Below is a small trained network, with its code and all its weights. Each question gives an input and a class and asks what happens when units are switched off, that is, made to give their printed mean instead of their output.

import numpy as np


def w(rows, s, z=0):
    codes = np.array(rows[::2]) - 128.0
    scale = np.full(codes.shape[1], s)
    scale[-1] = z or s
    return codes * scale


def f(y):
    return np.maximum(y, 0)


def log_softmax(a):
    a = a - a.max(-1, keepdims=True)
    return a - np.log(np.exp(a).sum(-1, keepdims=True))


def net(x, mask):
    res = np.array(x, float).reshape(1, 2) / 4 @ E
    y = f(res @ A[0][:, :-1].T + A[0][:, -1])
    res = res + np.where(mask, y, B[0][:, -1]) @ B[0][:, :-1]
    return log_softmax(res[-1] @ U[:, :-1].T + U[:, -1])


A, B = {}, {}
E = w([
[246,89,77,55,53,13,112,93,227],'x0',
[130,42,98,52,105,149,253,20,102],'x1',
],0.0068)
A[0] = w([
[108,182,181,186,176,159,99,168,85,192],'neuron 1',
[23,132,190,184,218,199,150,129,46,244],'neuron 2',
[87,180,183,193,160,149,101,181,116,246],'neuron 3',
[151,65,48,34,71,111,154,79,142,151],'neuron 4',
[107,51,131,100,150,159,205,51,86,197],'neuron 5',
[227,109,64,99,41,83,116,109,194,252],'neuron 6',
[172,148,139,137,96,77,85,154,186,154],'neuron 7',
[111,245,189,208,140,130,71,238,135,225],'neuron 8',
[195,153,111,137,85,70,86,153,186,104],'neuron 9',
[169,53,39,1,70,105,163,51,148,173],'neuron 10',
[186,144,127,140,76,65,87,156,182,104],'neuron 11',
[244,156,124,124,71,33,84,150,231,116],'neuron 12',
[112,204,173,178,164,129,93,211,123,204],'neuron 13',
],0.0071,0.0036)
B[0] = w([
[135,179,151,203,170,148,101,98,147,193],'neuron 1',
[100,177,203,150,137,171,133,38,131,238],'neuron 2',
[137,192,174,238,163,149,93,113,150,203],'neuron 3',
[150,63,78,50,37,110,181,91,177,214],'neuron 4',
[85,125,163,110,63,130,183,110,75,211],'neuron 5',
[204,96,87,131,62,2,142,133,139,240],'neuron 6',
[147,119,138,155,83,101,147,146,99,178],'neuron 7',
[178,140,139,180,146,135,61,161,155,223],'neuron 8',
[155,103,128,136,81,85,138,159,98,181],'neuron 9',
[179,55,73,20,15,117,203,89,166,244],'neuron 10',
[145,109,120,138,85,80,140,159,87,179],'neuron 11',
[147,95,107,141,72,63,138,160,107,220],'neuron 12',
[170,163,147,193,163,150,48,157,165,197],'neuron 13',
],0.0086,0.011)
U = w([
[71,164,174,157,151,144,153,104,70,153],'0',
[80,121,29,53,255,133,114,207,103,11],'1',
[158,126,116,180,120,98,77,211,125,136],'2',
[94,98,144,60,90,169,177,115,86,130],'3',
[77,114,42,40,237,131,86,184,118,2],'4',
[143,176,150,163,247,182,52,116,219,138],'5',
[170,59,19,55,88,90,167,123,199,112],'6',
],0.0078,0.0057)

Each question gives the input, the list of numbers given to net, and the class t.
The units are the neurons (one row each of A and B). Each row of codes is followed by its name. A weight is (code - 128) times the scale printed after its matrix; where a second scale follows, it is the last column's (A, B and U).
mask holds one flag per neuron, in row order. A switched-off neuron (its flag False) gives its mean, the last column of its row in B, instead of its output. The means were averaged over made-up inputs and are rounded, as every weight is.
A unit's drop is (log p(t) with every unit on - log p(t) with that unit switched off) / (log p(t) with every unit on - log p(t) with every unit switched off).
The circuit of an input: a set's keep is (log p(t) with only the set's units on - log p(t) with every unit switched off) / (log p(t) with every unit on - log p(t) with every unit switched off). Starting from the 12 units with the biggest drops (on a tie, the unit counted first), units are removed one at a time, each time the one whose removal leaves the highest keep (on an exact tie, the one counted first), for as long as the keep stays at least 0.8.
units of the circuit, in order: the units of the circuit, biggest drop first
k most important neurons: the k neurons with the biggest drops, biggest first
drop when u is switched off: that unit's drop, to one decimal
input [2,-3], class 2: units of the circuit, in order	(neuron 10)
input [3,-4], class 2: 2 most important neurons	(neuron 10; neuron 4)
input [-6,7], class 0: 2 most important neurons	(neuron 10; neuron 2)
input [-6,6], class 0: units of the circuit, in order	(neuron 10; neuron 2)
input [-2,5], class 3: units of the circuit, in order	(neuron 6; neuron 5)
input [-8,8], class 0: 2 most important neurons	(neuron 10; neuron 2)
input [1,-2], class 2: 3 most important neurons	(neuron 10; neuron 2; neuron 4)
input [-4,4], class 0: 2 most important neurons	(neuron 10; neuron 4)
input [-6,3], class 0: 2 most important neurons	(neuron 5; neuron 8)
input [-1,1], class 0: drop when neuron 10 is switched off	0.3
input [-5,2], class 0: drop when neuron 1 is switched off	-0.1
input [-1,3], class 3: drop when neuron 6 is switched off	0.4
input [-5,0], class 5: drop when neuron 3 is switched off	0.0
